Here is a tiny trained network, its code and every weight. The questions are about switching its units off for an input and a class, where a switched-off unit gives its printed mean instead of its output.

import numpy as np


def w(rows, s, z=0):
    codes = np.array(rows[::2]) - 128.0
    scale = np.full(codes.shape[1], s)
    scale[-1] = z or s
    return codes * scale


def f(y):
    return np.maximum(y, 0)


def log_softmax(a):
    a = a - a.max(-1, keepdims=True)
    return a - np.log(np.exp(a).sum(-1, keepdims=True))


def net(x, mask):
    res = np.array(x, float).reshape(1, 4) / 4 @ E
    y = f(res @ A[0][:, :-1].T + A[0][:, -1])
    res = res + np.where(mask, y, B[0][:, -1]) @ B[0][:, :-1]
    return log_softmax(res[-1] @ U[:, :-1].T + U[:, -1])


A, B = {}, {}
E = w([
[35,136,180,55,247,73,196,127,64,29],'x0',
[91,98,239,125,3,208,180,131,59,158],'x1',
[97,140,184,145,233,199,172,134,206,205],'x2',
[254,161,140,178,165,168,195,215,98,64],'x3',
],0.0077)
A[0] = w([
[154,134,129,174,101,185,93,111,171,181,72],'n0',
[146,169,72,139,207,67,98,67,158,106,191],'n1',
[162,141,83,109,185,67,131,156,167,168,52],'n2',
[90,53,106,75,92,56,46,5,170,198,81],'n3',
[99,37,217,134,45,194,180,140,69,145,55],'n4',
[126,188,76,152,169,89,93,149,162,105,54],'n5',
[219,195,117,177,161,176,162,205,118,23,127],'n6',
[40,89,96,108,115,146,64,74,112,170,49],'n7',
[162,160,34,91,93,70,79,102,79,63,101],'n8',
[135,133,100,142,151,70,110,147,134,139,57],'n9',
[167,122,102,180,61,129,93,167,171,192,51],'n10',
[91,122,177,112,25,141,173,135,67,138,45],'n11',
[173,199,15,158,220,45,66,131,207,108,121],'n12',
[110,93,167,113,69,186,125,114,92,190,174],'n13',
[74,83,151,74,220,82,192,180,54,49,49],'n14',
[234,178,146,170,168,172,180,203,71,84,39],'n15',
[81,113,111,119,143,163,209,107,208,180,79],'n16',
[26,96,98,99,146,94,57,72,168,156,75],'n17',
[155,119,100,121,178,102,80,109,154,124,49],'n18',
[26,156,165,32,175,63,171,73,71,69,67],'n19',
[165,141,71,156,103,155,78,113,143,186,70],'n20',
[134,120,142,105,122,114,132,125,176,123,249],'n21',
[3,128,103,114,120,110,83,68,114,185,40],'n22',
[143,132,81,111,76,80,121,137,72,81,246],'n23',
[30,93,114,80,104,76,92,46,155,152,136],'n24',
[95,127,55,114,76,81,59,143,48,73,43],'n25',
[82,140,152,66,229,74,173,147,77,56,124],'n26',
[177,157,120,186,119,118,159,169,114,95,66],'n27',
[84,143,165,107,228,167,179,129,160,170,107],'n28',
[92,142,143,134,198,169,127,178,204,156,142],'n29',
[132,200,98,165,107,118,95,146,75,148,86],'n30',
[194,134,53,208,59,154,60,157,219,205,138],'n31',
[119,139,83,91,175,74,84,157,193,100,61],'n32',
[146,140,83,113,160,76,83,112,153,111,70],'n33',
[92,71,184,169,86,165,182,134,67,142,29],'n34',
[175,150,97,157,144,93,103,81,176,133,88],'n35',
[252,142,134,191,138,137,196,199,124,68,59],'n36',
[160,79,125,145,58,80,119,89,64,57,61],'n37',
[101,162,167,170,213,207,142,137,206,186,12],'n38',
[124,138,110,102,116,132,119,127,128,110,16],'n39',
[117,139,177,109,173,123,177,157,194,202,96],'n40',
[171,114,101,176,42,110,78,136,141,147,95],'n41',
[112,156,170,180,188,174,142,157,196,240,109],'n42',
[164,114,109,114,63,90,95,157,88,62,41],'n43',
[110,127,173,117,90,181,200,128,70,131,165],'n44',
],0.012,0.015)
B[0] = w([
[198,113,92,76,115,154,136,87,89,139,167],'n0',
[106,110,155,211,86,86,125,128,61,125,232],'n1',
[114,148,192,140,114,101,93,98,83,127,154],'n2',
[90,179,73,91,185,141,76,217,106,141,222],'n3',
[94,167,217,179,93,70,77,114,64,122,205],'n4',
[102,174,201,148,129,88,82,73,82,153,157],'n5',
[95,159,77,130,166,136,87,204,114,140,213],'n6',
[93,194,105,92,176,173,38,167,87,120,175],'n7',
[107,84,146,115,181,158,94,62,186,69,199],'n8',
[119,151,172,131,141,110,88,93,104,156,138],'n9',
[205,160,117,71,114,187,143,63,82,190,170],'n10',
[109,161,204,195,107,76,113,97,59,133,181],'n11',
[93,145,214,188,78,63,133,126,52,143,236],'n12',
[115,133,153,199,114,57,166,134,85,131,224],'n13',
[217,141,89,61,78,176,162,55,59,181,214],'n14',
[72,195,86,78,180,147,68,221,126,125,183],'n15',
[104,110,151,63,150,177,82,110,135,92,166],'n16',
[105,177,93,113,187,116,81,214,120,118,203],'n17',
[114,151,177,148,108,100,85,104,72,120,146],'n18',
[223,138,86,77,68,182,181,68,81,199,241],'n19',
[189,138,93,104,115,141,148,74,53,168,162],'n20',
[123,72,79,208,146,86,166,154,130,148,229],'n21',
[104,187,114,90,198,167,39,188,100,118,189],'n22',
[92,37,95,180,176,130,153,89,201,95,250],'n23',
[98,146,78,133,175,143,89,183,150,136,237],'n24',
[112,63,180,51,208,198,43,68,184,47,177],'n25',
[202,126,81,125,91,150,161,81,64,175,242],'n26',
[91,165,105,65,170,160,44,178,60,121,153],'n27',
[99,69,116,131,178,153,112,93,168,90,195],'n28',
[105,82,109,160,158,152,131,80,159,84,191],'n29',
[117,125,128,84,164,143,112,109,98,122,140],'n30',
[181,126,79,117,93,142,193,61,77,194,236],'n31',
[112,162,197,154,89,76,114,99,83,130,168],'n32',
[113,154,194,165,98,95,80,98,72,131,160],'n33',
[110,165,212,162,89,67,79,103,66,130,163],'n34',
[142,137,164,166,97,128,101,107,63,130,155],'n35',
[66,199,79,77,199,154,52,199,107,148,190],'n36',
[91,83,153,98,176,187,50,32,150,67,173],'n37',
[90,65,182,24,210,197,9,38,158,56,169],'n38',
[91,143,147,96,156,118,66,139,85,134,128],'n39',
[109,100,161,110,134,135,51,59,130,101,173],'n40',
[179,124,111,87,142,174,130,60,74,151,180],'n41',
[118,57,113,140,173,153,92,72,167,71,200],'n42',
[96,70,169,34,176,193,13,42,139,52,160],'n43',
[114,124,158,195,121,64,145,127,92,140,211],'n44',
],0.014,0.018)
U = w([
[174,141,106,112,113,130,140,104,108,155,90],'0',
[115,150,188,162,114,101,126,129,104,124,74],'1',
[111,166,104,115,147,129,112,176,121,126,137],'2',
[118,91,147,113,143,133,119,96,148,91,71],'3',
[128,88,82,191,132,99,172,148,148,146,235],'4',
[112,27,165,18,21,10,239,169,252,223,1],'5',
[172,91,222,6,13,7,250,107,233,103,1],'6',
[247,11,233,15,234,17,244,237,251,230,1],'7',
],0.029,0.026)

Each question gives the input, the list of numbers given to net, and the class t.
The units are the neurons (one row each of A and B). Each row of codes is followed by its name. A weight is (code - 128) times the scale printed after its matrix; where a second scale follows, it is the last column's (A, B and U).
mask holds one flag per neuron, in row order. A switched-off neuron (its flag False) gives its mean, the last column of its row in B, instead of its output. The means were averaged over made-up inputs and are rounded, as every weight is.
A unit's drop is (log p(t) with every unit on - log p(t) with that unit switched off) / (log p(t) with every unit on - log p(t) with every unit switched off).
The circuit of an input: a set's keep is (log p(t) with only the set's units on - log p(t) with every unit switched off) / (log p(t) with every unit on - log p(t) with every unit switched off). Starting from the 12 units with the biggest drops (on a tie, the unit counted first), units are removed one at a time, each time the one whose removal leaves the highest keep (on an exact tie, the one counted first), for as long as the keep stays at least 0.8.
units of the circuit, in order: the units of the circuit, biggest drop first
most important unit: the unit with the biggest drop
k most important neurons: the k neurons with the biggest drops, biggest first
drop when u is switched off: that unit's drop, to one decimal
input [2,-7,6,3], class 1: units of the circuit, in order	n12
input [-6,-7,-5,0], class 1: 2 most important neurons	n12, n19
input [7,-5,-7,7], class 0: 2 most important neurons	n14, n26
input [4,6,0,-7], class 2: 3 most important neurons	n24, n22, n12
input [-3,-8,8,-8], class 1: 2 most important neurons	n12, n1
input [-4,-5,-5,5], class 1: 3 most important neurons	n12, n3, n24
input [0,3,-4,-3], class 3: 2 most important neurons	n12, n1
input [-7,-7,8,-2], class 3: 3 most important neurons	n38, n42, n19
input [7,1,-8,7], class 3: 3 most important neurons	n23, n43, n37
input [-6,-7,-8,7], class 3: 4 most important neurons	n8, n43, n23, n25
input [1,-5,-6,3], class 3: 2 most important neurons	n8, n23
input [7,-5,-6,7], class 0: 2 most important neurons	n14, n26
input [-7,-3,-3,-8], class 2: 4 most important neurons	n3, n17, n19, n24
input [8,-2,8,6], class 0: units of the circuit, in order	n26
input [8,1,-8,6], class 0: 3 most important neurons	n14, n26, n19
input [-6,3,4,7], class 2: 4 most important neurons	n36, n15, n19, n6
input [1,-5,-2,6], class 2: drop when n36 is switched off	4.3
input [-5,-8,7,2], class 1: drop when n12 is switched off	2.2
input [-1,5,-5,0], class 1: drop when n4 is switched off	0.8
input [2,6,-8,6], class 3: drop when n37 is switched off	0.2
input [-4,5,6,5], class 3: most important unit	n42
